Below is a small trained network, with its code and all its weights. Each question gives an input and a target symbol and asks what happens when units are switched off, that is, made to give their printed mean instead of their output.

import numpy as np


def w(rows, s, z=0):
    codes = np.array(rows[::2]) - 128.0
    scale = np.full(codes.shape[1], s)
    scale[-1] = z or s
    return codes * scale


def f(y):
    return y / 2 * (1 + np.tanh(0.7978845608 * (y + 0.044715 * y**3)))


def softmax(a):
    e = np.exp(a - a.max(-1, keepdims=True))
    return e / e.sum(-1, keepdims=True)


def log_softmax(a):
    a = a - a.max(-1, keepdims=True)
    return a - np.log(np.exp(a).sum(-1, keepdims=True))


def net(x, mask):
    ids = ['ΓΠΨΩαβηθλμστφ'.index(c) for c in x.split()]
    T = len(ids)
    res = E[ids] + P[:T]
    r = res
    for j in range(2):
        rows = slice(3 * j, 3 * j + 3)
        q, k, v = (r @ M[0][rows].T for M in (Q, K, V))
        z = softmax(np.where(np.tri(T) > 0, q @ k.T / 3**0.5, -1e9)) @ v
        o = O[0][rows]
        res = res + np.where(mask[j], z, o[:, -1]) @ o[:, :-1]
    y = f(res @ A[0][:, :-1].T + A[0][:, -1])
    res = res + np.where(mask[2:10], y, B[0][:, -1]) @ B[0][:, :-1]
    return log_softmax(res[-1] @ U[:, :-1].T + U[:, -1])


Q, K, V, O, A, B = {}, {}, {}, {}, {}, {}
E = w([
[147,147,23,142,10],'Γ',
[202,133,81,107,155],'Π',
[149,149,179,158,62],'Ψ',
[167,172,166,137,127],'Ω',
[218,208,51,231,132],'α',
[147,80,114,30,88],'β',
[198,123,148,159,96],'η',
[46,110,159,217,175],'θ',
[210,84,65,121,125],'λ',
[85,201,140,242,3],'μ',
[55,22,142,95,115],'σ',
[186,94,89,134,102],'τ',
[199,88,154,184,47],'φ',
],0.017)
P = w([
[85,253,112,141,163],'0',
[137,103,96,204,128],'1',
[127,106,109,210,112],'2',
[131,110,112,214,113],'3',
[134,99,112,213,109],'4',
[135,101,112,212,109],'5',
[139,95,109,208,101],'6',
[141,91,107,215,101],'7',
[142,83,102,214,103],'8',
],0.012)
Q[0] = w([
[154,150,168,158,119],'H0',
[98,96,77,143,63],'H0',
[185,165,135,96,160],'H0',
[171,121,150,185,161],'H1',
[5,116,84,111,121],'H1',
[224,123,119,136,114],'H1',
],0.017)
K[0] = w([
[110,132,191,165,132],'H0',
[167,92,132,146,107],'H0',
[145,164,92,94,172],'H0',
[50,203,124,137,148],'H1',
[107,2,116,207,134],'H1',
[110,179,103,70,108],'H1',
],0.015)
V[0] = w([
[112,126,125,98,169],'H0',
[130,109,153,114,109],'H0',
[102,146,121,60,135],'H0',
[94,173,188,38,165],'H1',
[212,148,165,191,126],'H1',
[115,122,219,221,9],'H1',
],0.015)
O[0] = w([
[116,122,144,141,99,41],'H0',
[133,124,170,88,135,132],'H0',
[147,82,168,143,94,8],'H0',
[61,150,110,96,192,94],'H1',
[167,75,150,131,199,196],'H1',
[121,11,80,220,46,199],'H1',
],0.013,0.016)
A[0] = w([
[188,124,32,129,144,179],'N0',
[127,49,122,163,83,13],'N1',
[1,29,135,126,205,142],'N2',
[103,187,142,66,165,40],'N3',
[107,197,76,140,158,4],'N4',
[127,141,67,113,37,50],'N5',
[127,95,190,4,112,58],'N6',
[88,194,30,126,96,187],'N7',
],0.0092,0.012)
B[0] = w([
[118,156,175,166,113,250],'N0',
[109,193,131,28,128,224],'N1',
[66,88,157,80,106,152],'N2',
[133,78,66,128,128,148],'N3',
[162,30,87,161,61,143],'N4',
[123,132,170,140,245,153],'N5',
[188,63,148,214,91,129],'N6',
[115,156,200,122,117,170],'N7',
],0.012,0.024)
U = w([
[160,128,126,165,121,52],'Γ',
[176,64,83,110,180,192],'Π',
[59,51,77,181,95,97],'Ψ',
[107,77,161,123,234,224],'Ω',
[205,71,203,115,172,85],'α',
[112,172,11,116,120,176],'β',
[140,1,89,222,172,121],'η',
[110,170,41,227,123,92],'θ',
[183,167,118,86,167,92],'λ',
[140,86,209,34,133,34],'μ',
[129,213,136,102,90,1],'σ',
[178,176,182,107,154,34],'τ',
[251,49,172,73,44,127],'φ',
],0.0086,0.006)

Each question gives the input, a string of symbols that net reads in full, and the target symbol t.
The units are the heads (3 rows each of Q, K, V and O) and the neurons (one row each of A and B). Each row of codes is followed by its name. A weight is (code - 128) times the scale printed after its matrix; where a second scale follows, it is the last column's (O, A, B and U).
mask holds one flag per unit, heads first, then neurons. A switched-off unit (its flag False) gives its mean, the last column of its rows in O or B, instead of its output. The means were averaged over made-up inputs and are rounded, as every weight is.
A unit's drop is (log p(t) with every unit on - log p(t) with that unit switched off) / (log p(t) with every unit on - log p(t) with every unit switched off).
The circuit of an input: a set's keep is (log p(t) with only the set's units on - log p(t) with every unit switched off) / (log p(t) with every unit on - log p(t) with every unit switched off). Starting from all 10 units, units are removed one at a time, each time the one whose removal leaves the highest keep (on an exact tie, the one counted first), for as long as the keep stays at least 0.8.
circuit, biggest first: the units of the circuit, biggest drop first
top k neurons: the k neurons with the biggest drops, biggest first
drop of u: that unit's drop, to one decimal
input φ φ Π, target φ: circuit, biggest first	(H1, N1)
input φ η φ β, target φ: circuit, biggest first	(H1)
input α Ω σ β η Γ, target τ: circuit, biggest first	(N5, H1, N7, N1)
input φ θ Ψ, target φ: circuit, biggest first	(N1, H1)
input μ α η β Ω φ φ β Π, target μ: circuit, biggest first	(N1, H1, N5, N2)
input φ τ η φ Ω θ λ, target φ: circuit, biggest first	(N1, H1)
input β θ φ Γ Ψ Ψ Ω φ Ψ, target β: circuit, biggest first	(H1, N3)
input θ λ θ Ψ, target θ: circuit, biggest first	(N1, H1)
input μ θ Ω, target μ: top 3 neurons	(N1, N5, N2)
input Π Ω θ φ, target Π: top 3 neurons	(N3, N4, N1)
input Π φ Ω α φ Γ Ω φ Ω, target Π: top 4 neurons	(N3, N4, N1, N0)
input η Ψ θ β Ω Γ, target τ: top 2 neurons	(N5, N1)
input θ Ω φ Π, target θ: top 3 neurons	(N1, N2, N5)
input Ψ β Ω φ Ω Ψ α η, target Ψ: circuit, biggest first	(H1, N2)
input η φ τ η φ τ, target η: circuit, biggest first	(N1)
input θ φ Ω Ω φ φ α Π η, target θ: top 3 neurons	(N1, N2, N5)
input Π η β α η φ Ψ Ψ, target Π: top 2 neurons	(N3, N4)
input φ φ Π φ μ, target σ: top 3 neurons	(N1, N0, N5)
input β μ Ω Π, target β: top 3 neurons	(N3, N4, N0)
input τ φ φ α μ β φ Π, target τ: circuit, biggest first	(H1)
input φ β Ω Ψ Ω, target φ: circuit, biggest first	(H1, N1)
input φ η φ φ μ Ψ φ φ τ, target φ: circuit, biggest first	(N1, H1)
input η λ φ φ β Ω φ Ψ, target η: top 2 neurons	(N1, N7)
input Ω φ Ω φ Ω φ η, target Ω: top 2 neurons	(N1, N2)
input η φ φ η, target η: drop of H1	0.3
input φ φ Ψ φ η, target φ: drop of N1	1.5
input φ Ω Ω, target φ: drop of H1	1.0
input Ψ η φ τ, target Ψ: drop of H0	0.0
